Below is a small trained network, with its code and all its weights. Each question gives an input and a target symbol and asks what happens when units are switched off, that is, made to give their printed mean instead of their output.

import numpy as np


def w(rows, s, z=0):
    codes = np.array(rows[::2]) - 128.0
    scale = np.full(codes.shape[1], s)
    scale[-1] = z or s
    return codes * scale


def norm(h):
    return h / np.sqrt((h * h).mean(-1, keepdims=True) + 1e-5)


def f(y):
    return y / 2 * (1 + np.tanh(0.7978845608 * (y + 0.044715 * y**3)))


def softmax(a):
    e = np.exp(a - a.max(-1, keepdims=True))
    return e / e.sum(-1, keepdims=True)


def log_softmax(a):
    a = a - a.max(-1, keepdims=True)
    return a - np.log(np.exp(a).sum(-1, keepdims=True))


def net(x, mask):
    ids = ['ΘΠΣΨβγδζημξφω'.index(c) for c in x.split()]
    T = len(ids)
    res = E[ids] + P[:T]
    u = 0
    for l in range(2):
        r = norm(res)
        for j in range(2):
            rows = slice(3 * j, 3 * j + 3)
            q, k, v = (r @ M[l][rows].T for M in (Q, K, V))
            z = softmax(np.where(np.tri(T) > 0, q @ k.T / 3**0.5, -1e9)) @ v
            o = O[l][rows]
            res = res + np.where(mask[u + j], z, o[:, -1]) @ o[:, :-1]
        u += 2
        y = f(norm(res) @ A[l][:, :-1].T + A[l][:, -1])
        res = res + np.where(mask[u : u + 4], y, B[l][:, -1]) @ B[l][:, :-1]
        u += 4
    return log_softmax(norm(res)[-1] @ U[:, :-1].T + U[:, -1])


Q, K, V, O, A, B = {}, {}, {}, {}, {}, {}
E = w([
[200,140,23,149],'Θ',
[105,118,72,217],'Π',
[88,239,166,253],'Σ',
[153,131,199,142],'Ψ',
[214,168,82,126],'β',
[172,72,126,101],'γ',
[136,55,89,150],'δ',
[172,197,184,54],'ζ',
[109,134,62,182],'η',
[178,25,141,159],'μ',
[80,149,154,89],'ξ',
[228,157,161,88],'φ',
[114,147,51,157],'ω',
],0.02)
P = w([
[244,189,1,77],'0',
[203,50,185,188],'1',
[190,50,196,195],'2',
[179,55,201,200],'3',
[169,59,202,204],'4',
[160,62,206,205],'5',
[151,70,205,208],'6',
[143,73,206,207],'7',
[135,85,206,207],'8',
[126,93,206,206],'9',
[123,91,206,207],'10',
[117,103,206,205],'11',
[109,106,203,205],'12',
],0.0058)
Q[0] = w([
[39,225,191,49],'0.h1',
[83,184,82,41],'0.h1',
[196,253,100,58],'0.h1',
[56,84,184,248],'0.h2',
[102,81,219,51],'0.h2',
[126,34,28,120],'0.h2',
],0.013)
K[0] = w([
[27,153,76,23],'0.h1',
[125,193,177,7],'0.h1',
[220,177,63,45],'0.h1',
[24,32,204,201],'0.h2',
[110,107,164,21],'0.h2',
[180,60,82,163],'0.h2',
],0.014)
V[0] = w([
[129,184,108,254],'0.h1',
[231,27,73,154],'0.h1',
[34,77,85,122],'0.h1',
[63,99,68,136],'0.h2',
[90,140,138,127],'0.h2',
[92,240,167,221],'0.h2',
],0.0063)
O[0] = w([
[59,219,126,48,255],'0.h1',
[64,242,153,12,214],'0.h1',
[170,85,60,129,146],'0.h1',
[65,210,8,43,133],'0.h2',
[195,71,163,184,116],'0.h2',
[253,82,127,35,153],'0.h2',
],0.0046,0.0071)
A[0] = w([
[254,161,213,67,88],'0.n1',
[76,178,166,215,98],'0.n2',
[156,223,72,135,138],'0.n3',
[26,91,253,121,254],'0.n4',
],0.0098,0.0064)
B[0] = w([
[61,114,79,133,196],'0.n1',
[154,154,154,56,171],'0.n2',
[146,75,207,173,199],'0.n3',
[205,4,229,213,255],'0.n4',
],0.012,0.0081)
Q[1] = w([
[148,60,183,57],'1.h1',
[88,84,134,242],'1.h1',
[39,224,59,186],'1.h1',
[85,238,117,139],'1.h2',
[63,139,188,63],'1.h2',
[80,157,60,247],'1.h2',
],0.014)
K[1] = w([
[138,56,136,127],'1.h1',
[165,190,139,168],'1.h1',
[148,205,72,123],'1.h1',
[147,171,107,101],'1.h2',
[56,140,195,130],'1.h2',
[126,155,3,114],'1.h2',
],0.023)
V[1] = w([
[98,90,222,64],'1.h1',
[225,99,135,37],'1.h1',
[254,109,186,199],'1.h1',
[222,145,11,60],'1.h2',
[53,181,179,91],'1.h2',
[59,69,85,245],'1.h2',
],0.0074)
O[1] = w([
[150,108,43,37,94],'1.h1',
[98,113,140,66,45],'1.h1',
[128,213,118,99,254],'1.h1',
[184,2,150,156,69],'1.h2',
[139,229,112,169,57],'1.h2',
[87,105,25,50,252],'1.h2',
],0.0093,0.0069)
A[1] = w([
[173,85,175,79,108],'1.n1',
[246,112,89,125,42],'1.n2',
[185,60,162,139,255],'1.n3',
[218,61,151,116,77],'1.n4',
],0.014,0.0063)
B[1] = w([
[124,128,89,253,173],'1.n1',
[229,105,121,103,130],'1.n2',
[150,147,103,88,247],'1.n3',
[38,163,134,73,187],'1.n4',
],0.017,0.014)
U = w([
[40,88,18,62,33],'Θ',
[106,66,161,102,160],'Π',
[183,71,226,159,171],'Σ',
[128,183,157,152,163],'Ψ',
[161,192,222,88,202],'β',
[199,155,125,78,207],'γ',
[97,221,77,124,121],'δ',
[179,118,48,149,125],'ζ',
[176,34,77,217,60],'η',
[35,97,44,237,1],'μ',
[7,163,234,124,76],'ξ',
[77,225,153,23,123],'φ',
[219,138,144,198,180],'ω',
],0.02,0.015)

Each question gives the input, a string of symbols that net reads in full, and the target symbol t.
The units are the heads (3 rows each of Q, K, V and O) and the neurons (one row each of A and B). Each row of codes is followed by its name. A weight is (code - 128) times the scale printed after its matrix; where a second scale follows, it is the last column's (O, A, B and U).
mask holds one flag per unit, layer by layer, with each layer's heads first. A switched-off unit (its flag False) gives its mean, the last column of its rows in O or B, instead of its output. The means were averaged over made-up inputs and are rounded, as every weight is.
A unit's drop is (log p(t) with every unit on - log p(t) with that unit switched off) / (log p(t) with every unit on - log p(t) with every unit switched off).
The circuit of an input: a set's keep is (log p(t) with only the set's units on - log p(t) with every unit switched off) / (log p(t) with every unit on - log p(t) with every unit switched off). Starting from all 12 units, units are removed one at a time, each time the one whose removal leaves the highest keep (on an exact tie, the one counted first), for as long as the keep stays at least 0.8.
units of the circuit, in order: the units of the circuit, biggest drop first
unit that matters most: the unit with the biggest drop
top k neurons: the k neurons with the biggest drops, biggest first
k most important neurons of layer l: the k neurons of layer l with the biggest drops, biggest first
which heads matter: for each layer, one digit per head in row order, 1 if its drop is at least 0.15 and else 0, layers parted by /
input δ φ Σ, target β: which heads matter -> 00 / 01
input ζ γ δ φ μ γ Π φ φ φ, target φ: which heads matter -> 00 / 11
input Π ξ ξ γ φ ξ η Π γ Π η Π ξ, target Σ: 2 most important neurons of layer 0 -> (0.n4, 0.n1)
input β Ψ Π Ψ γ Π ξ γ δ Π ζ Π η, target β: top 3 neurons -> (0.n1, 0.n3, 1.n1)
input Π Π ξ Π Π γ Π ζ Π γ β Θ, target γ: top 3 neurons -> (0.n1, 1.n2, 1.n1)
input φ Π Π ζ Π ζ Π Π, target Σ: units of the circuit, in order -> (0.n1, 0.n4, 1.h2)
input φ Π Π Π Π ω Π γ Π η, target Σ: units of the circuit, in order -> (0.n1, 0.n4, 1.h2, 0.n3)
input η δ ζ ζ γ η Π, target η: unit that matters most -> 1.n4
input Π Ψ ω, target μ: 2 most important neurons of layer 0 -> (0.n4, 0.n2)
input ξ φ δ Π Π γ Ψ ζ, target Θ: units of the circuit, in order -> (0.h1, 0.n1)
input γ μ γ ξ ξ γ γ, target Σ: units of the circuit, in order -> (0.h2, 0.n4)
input γ γ Π Π ξ Ψ ξ ξ γ, target Σ: units of the circuit, in order -> (0.n4, 0.h2)
input η γ ξ ξ η, target η: which heads matter -> 01 / 11
input Π Π ξ ξ, target Π: which heads matter -> 10 / 10
input β γ Ψ Π, target β: which heads matter -> 11 / 11
input ξ Π γ Ψ Ψ Π Π, target Θ: top 4 neurons -> (0.n2, 0.n3, 0.n4, 1.n4)
input φ ξ Ψ Π Π Π Ψ Θ, target γ: units of the circuit, in order -> (1.n2, 1.n4)
input γ ζ Π, target ω: units of the circuit, in order -> (0.n4, 1.h2)
input Π γ Π β, target μ: 2 most important neurons of layer 0 -> (0.n1, 0.n2)
input Ψ μ Π, target δ: top 3 neurons -> (0.n4, 0.n3, 0.n1)
